Below are the code and all the weights of a small trained network. Each question names an input and a class and asks about switching units off, where a switched-off unit gives its printed mean instead of its output.

import numpy as np


def w(rows, s, z=0):
    codes = np.array(rows[::2]) - 128.0
    scale = np.full(codes.shape[1], s)
    scale[-1] = z or s
    return codes * scale


def f(y):
    return y / 2 * (1 + np.tanh(0.7978845608 * (y + 0.044715 * y**3)))


def log_softmax(a):
    a = a - a.max(-1, keepdims=True)
    return a - np.log(np.exp(a).sum(-1, keepdims=True))


def net(x, mask):
    res = np.array(x, float).reshape(1, 4) / 4 @ E
    y = f(res @ A[0][:, :-1].T + A[0][:, -1])
    res = res + np.where(mask, y, B[0][:, -1]) @ B[0][:, :-1]
    return log_softmax(res[-1] @ U[:, :-1].T + U[:, -1])


A, B = {}, {}
E = w([
[140,132,81,176,224],'x0',
[98,171,129,128,147],'x1',
[135,172,9,136,53],'x2',
[173,138,100,32,130],'x3',
],0.013)
A[0] = w([
[200,124,107,125,193,242],'n0',
[144,159,107,99,194,184],'n1',
[36,142,99,164,64,110],'n2',
[78,184,131,157,120,194],'n3',
[169,195,141,74,22,162],'n4',
[151,63,153,95,192,255],'n5',
[147,90,140,252,141,230],'n6',
[125,139,216,151,140,146],'n7',
[132,151,77,139,23,218],'n8',
],0.013,0.006)
B[0] = w([
[120,151,80,155,159,214],'n0',
[187,98,48,188,213,186],'n1',
[149,111,55,135,146,184],'n2',
[166,94,61,102,193,170],'n3',
[98,248,181,102,103,244],'n4',
[89,154,119,146,169,246],'n5',
[83,221,100,156,156,227],'n6',
[77,74,242,149,210,213],'n7',
[88,159,105,88,141,252],'n8',
],0.012,0.013)
U = w([
[145,52,112,160,72,31],'0',
[196,108,105,131,95,4],'1',
[113,16,138,95,184,116],'2',
[189,91,101,135,72,18],'3',
[91,170,138,144,144,250],'4',
[129,139,117,32,76,79],'5',
[249,60,103,136,133,26],'6',
[177,165,22,112,174,218],'7',
],0.012,0.0037)

Each question gives the input, the list of numbers given to net, and the class t.
The units are the neurons (one row each of A and B). Each row of codes is followed by its name. A weight is (code - 128) times the scale printed after its matrix; where a second scale follows, it is the last column's (A, B and U).
mask holds one flag per neuron, in row order. A switched-off neuron (its flag False) gives its mean, the last column of its row in B, instead of its output. The means were averaged over made-up inputs and are rounded, as every weight is.
A unit's drop is (log p(t) with every unit on - log p(t) with that unit switched off) / (log p(t) with every unit on - log p(t) with every unit switched off).
The circuit of an input: a set's keep is (log p(t) with only the set's units on - log p(t) with every unit switched off) / (log p(t) with every unit on - log p(t) with every unit switched off). Starting from all 9 units, units are removed one at a time, each time the one whose removal leaves the highest keep (on an exact tie, the one counted first), for as long as the keep stays at least 0.8.
circuit, biggest first: the units of the circuit, biggest drop first
k most important neurons: the k neurons with the biggest drops, biggest first
drop of u: that unit's drop, to one decimal
input [-1,-6,2,6], class 4: circuit, biggest first	n4
input [-6,1,-5,-4], class 2: circuit, biggest first	n4, n7
input [-5,4,4,-1], class 5: circuit, biggest first	n1, n6, n5
input [-6,7,4,-8], class 7: 2 most important neurons	n2, n3
input [-5,3,8,0], class 5: 2 most important neurons	n4, n1
input [7,8,-3,-6], class 7: 3 most important neurons	n3, n1, n4
input [-1,2,0,-5], class 7: 3 most important neurons	n4, n3, n2
input [2,1,-8,8], class 2: 2 most important neurons	n7, n6
input [6,8,-8,1], class 2: 4 most important neurons	n7, n4, n1, n8
input [2,-2,1,-8], class 7: 3 most important neurons	n3, n4, n2
input [-1,-3,-3,-1], class 2: 4 most important neurons	n4, n8, n7, n0
input [-4,-4,-5,3], class 2: 2 most important neurons	n6, n7
input [4,7,-8,7], class 2: 3 most important neurons	n7, n6, n4
input [3,-4,-8,6], class 2: 3 most important neurons	n7, n4, n6
input [-3,-1,-6,-2], class 2: 2 most important neurons	n4, n7
input [-7,-1,6,-1], class 5: most important neuron	n4
input [3,2,0,-4], class 7: 3 most important neurons	n4, n3, n7
input [4,1,-6,4], class 2: drop of n1	-0.1
input [-1,-6,5,6], class 5: drop of n4	0.1
input [-5,4,6,0], class 5: drop of n1	0.3
input [-6,6,-7,-1], class 2: drop of n2	0.0
